Here is a tiny trained network, its code and every weight. The questions are about switching its units off for an input and a class, where a switched-off unit gives its printed mean instead of its output.

import numpy as np


def w(rows, s, z=0):
    codes = np.array(rows[::2]) - 128.0
    scale = np.full(codes.shape[1], s)
    scale[-1] = z or s
    return codes * scale


def f(y):
    return np.maximum(y, 0)


def log_softmax(a):
    a = a - a.max(-1, keepdims=True)
    return a - np.log(np.exp(a).sum(-1, keepdims=True))


def net(x, mask):
    res = np.array(x, float).reshape(1, 5) / 4 @ E
    y = f(res @ A[0][:, :-1].T + A[0][:, -1])
    res = res + np.where(mask, y, B[0][:, -1]) @ B[0][:, :-1]
    return log_softmax(res[-1] @ U[:, :-1].T + U[:, -1])


A, B = {}, {}
E = w([
[130,130,117,122,141],'x0',
[186,96,103,18,12],'x1',
[227,198,109,254,64],'x2',
[135,130,117,118,147],'x3',
[111,28,41,228,107],'x4',
],0.0081)
A[0] = w([
[100,77,53,142,128,17],'N0',
[189,129,99,67,80,156],'N1',
[228,219,93,186,93,5],'N2',
[138,114,32,151,132,92],'N3',
[74,168,220,195,198,87],'N4',
[178,91,122,68,44,115],'N5',
[197,250,237,53,153,115],'N6',
[2,65,122,53,144,74],'N7',
[143,37,102,170,109,149],'N8',
],0.0094,0.0027)
B[0] = w([
[85,171,74,109,60,158],'N0',
[193,70,115,150,162,187],'N1',
[157,254,177,103,157,203],'N2',
[87,150,100,95,110,160],'N3',
[132,43,64,176,163,208],'N4',
[171,67,89,168,206,194],'N5',
[69,89,57,80,62,244],'N6',
[185,249,193,124,205,226],'N7',
[85,163,116,71,66,178],'N8',
],0.0091,0.011)
U = w([
[205,254,193,117,177,92],'0',
[40,105,48,64,42,97],'1',
[152,95,127,145,126,254],'2',
[226,11,62,222,195,69],'3',
],0.0065,0.007)

Each question gives the input, the list of numbers given to net, and the class t.
The units are the neurons (one row each of A and B). Each row of codes is followed by its name. A weight is (code - 128) times the scale printed after its matrix; where a second scale follows, it is the last column's (A, B and U).
mask holds one flag per neuron, in row order. A switched-off neuron (its flag False) gives its mean, the last column of its row in B, instead of its output. The means were averaged over made-up inputs and are rounded, as every weight is.
A unit's drop is (log p(t) with every unit on - log p(t) with that unit switched off) / (log p(t) with every unit on - log p(t) with every unit switched off).
The circuit of an input: a set's keep is (log p(t) with only the set's units on - log p(t) with every unit switched off) / (log p(t) with every unit on - log p(t) with every unit switched off). Starting from all 9 units, units are removed one at a time, each time the one whose removal leaves the highest keep (on an exact tie, the one counted first), for as long as the keep stays at least 0.8.
units of the circuit, in order: the units of the circuit, biggest drop first
unit that matters most: the unit with the biggest drop
k most important neurons: the k neurons with the biggest drops, biggest first
drop when u is switched off: that unit's drop, to one decimal
input [3,-5,-3,8,-8], class 1: unit that matters most => N6
input [-2,-7,3,5,8], class 1: units of the circuit, in order => (N8 N0)
input [0,1,-5,-3,5], class 0: 3 most important neurons => (N7 N6 N4)
input [2,-2,1,6,3], class 1: units of the circuit, in order => (N7 N5)
input [2,5,-3,7,1], class 3: units of the circuit, in order => (N5 N1)
input [-5,8,6,6,0], class 3: 3 most important neurons => (N5 N1 N7)
input [2,7,-1,7,3], class 3: 3 most important neurons => (N5 N1 N6)
input [-4,7,-7,5,2], class 0: 3 most important neurons => (N7 N4 N6)
input [-2,-4,3,0,5], class 1: 2 most important neurons => (N7 N8)
input [3,-6,-5,7,-2], class 3: 3 most important neurons => (N4 N2 N8)
input [-2,-6,4,7,-2], class 3: 2 most important neurons => (N4 N7)
input [-5,-1,-4,5,8], class 1: 2 most important neurons => (N0 N8)
input [-7,-4,-8,3,6], class 0: 2 most important neurons => (N7 N6)
input [3,7,1,2,-1], class 3: unit that matters most => N5
input [-1,-8,5,8,-2], class 3: 3 most important neurons => (N4 N7 N8)
input [-1,6,-7,4,-6], class 0: 2 most important neurons => (N7 N4)
input [-7,4,5,-4,8], class 1: drop when N8 is switched off => 0.6
input [-7,-7,4,4,-5], class 2: drop when N1 is switched off => 0.2
input [3,6,-2,-5,-3], class 3: drop when N8 is switched off => 0.1
input [-1,-1,8,-8,1], class 0: unit that matters most => N2
